Below are the code and all the weights of a small trained network. Each question names an input and a class and asks about switching units off, where a switched-off unit gives its printed mean instead of its output.

import numpy as np


def w(rows, s, z=0):
    codes = np.array(rows[::2]) - 128.0
    scale = np.full(codes.shape[1], s)
    scale[-1] = z or s
    return codes * scale


def f(y):
    return y / 2 * (1 + np.tanh(0.7978845608 * (y + 0.044715 * y**3)))


def log_softmax(a):
    a = a - a.max(-1, keepdims=True)
    return a - np.log(np.exp(a).sum(-1, keepdims=True))


def net(x, mask):
    res = np.array(x, float).reshape(1, 5) / 4 @ E
    y = f(res @ A[0][:, :-1].T + A[0][:, -1])
    res = res + np.where(mask, y, B[0][:, -1]) @ B[0][:, :-1]
    return log_softmax(res[-1] @ U[:, :-1].T + U[:, -1])


A, B = {}, {}
E = w([
[127,127,128],'x0',
[143,254,212],'x1',
[126,128,125],'x2',
[128,126,128],'x3',
[66,177,14],'x4',
],0.0097)
A[0] = w([
[47,187,44,204],'N1',
[86,191,174,26],'N2',
[106,176,180,58],'N3',
[115,206,138,54],'N4',
[152,104,165,59],'N5',
[166,15,199,88],'N6',
[180,191,161,131],'N7',
[101,122,149,254],'N8',
[124,5,134,223],'N9',
[156,92,178,20],'N10',
],0.015,0.0067)
B[0] = w([
[221,58,218,252],'N1',
[53,94,19,166],'N2',
[149,97,100,167],'N3',
[148,53,97,170],'N4',
[106,47,181,141],'N5',
[187,87,159,199],'N6',
[192,102,22,196],'N7',
[154,255,143,180],'N8',
[138,173,46,223],'N9',
[136,18,152,146],'N10',
],0.009,0.013)
U = w([
[111,79,74,51],'0',
[135,76,191,89],'1',
[144,151,150,230],'2',
[133,152,147,254],'3',
[124,128,140,241],'4',
[92,175,174,74],'5',
[55,181,175,22],'6',
[8,147,168,28],'7',
],0.015,0.0086)

Each question gives the input, the list of numbers given to net, and the class t.
The units are the neurons (one row each of A and B). Each row of codes is followed by its name. A weight is (code - 128) times the scale printed after its matrix; where a second scale follows, it is the last column's (A, B and U).
mask holds one flag per neuron, in row order. A switched-off neuron (its flag False) gives its mean, the last column of its row in B, instead of its output. The means were averaged over made-up inputs and are rounded, as every weight is.
A unit's drop is (log p(t) with every unit on - log p(t) with that unit switched off) / (log p(t) with every unit on - log p(t) with every unit switched off).
The circuit of an input: a set's keep is (log p(t) with only the set's units on - log p(t) with every unit switched off) / (log p(t) with every unit on - log p(t) with every unit switched off). Starting from all 10 units, units are removed one at a time, each time the one whose removal leaves the highest keep (on an exact tie, the one counted first), for as long as the keep stays at least 0.8.
circuit, biggest first: the units of the circuit, biggest drop first
unit that matters most: the unit with the biggest drop
top k neurons: the k neurons with the biggest drops, biggest first
drop of u: that unit's drop, to one decimal
input [-6,7,3,-5,6], class 0: unit that matters most -> N2
input [-1,2,5,-5,7], class 1: top 2 neurons -> [N1; N9]
input [3,7,-7,-6,0], class 0: circuit, biggest first -> [N2; N7]
input [-4,6,-2,6,5], class 0: circuit, biggest first -> [N2; N4]
input [-1,8,-1,-7,-8], class 0: circuit, biggest first -> [N7; N2]
input [-4,8,2,-1,1], class 0: circuit, biggest first -> [N2; N7]
input [6,7,7,-4,5], class 0: circuit, biggest first -> [N2; N4]
input [2,-5,-8,-1,-1], class 3: top 2 neurons -> [N7; N2]
input [-1,-8,-2,-1,-8], class 0: top 2 neurons -> [N9; N1]
input [0,0,6,-6,6], class 1: top 2 neurons -> [N1; N9]
input [6,-5,6,-5,-4], class 3: drop of N9 -> 0.5
input [-6,-8,7,6,-8], class 0: drop of N9 -> 5.6
input [6,-1,5,6,8], class 1: drop of N1 -> 0.6
input [-3,-2,-1,-3,8], class 1: drop of N5 -> 0.0
input [1,-5,-6,-5,6], class 1: top neuron -> [N1]
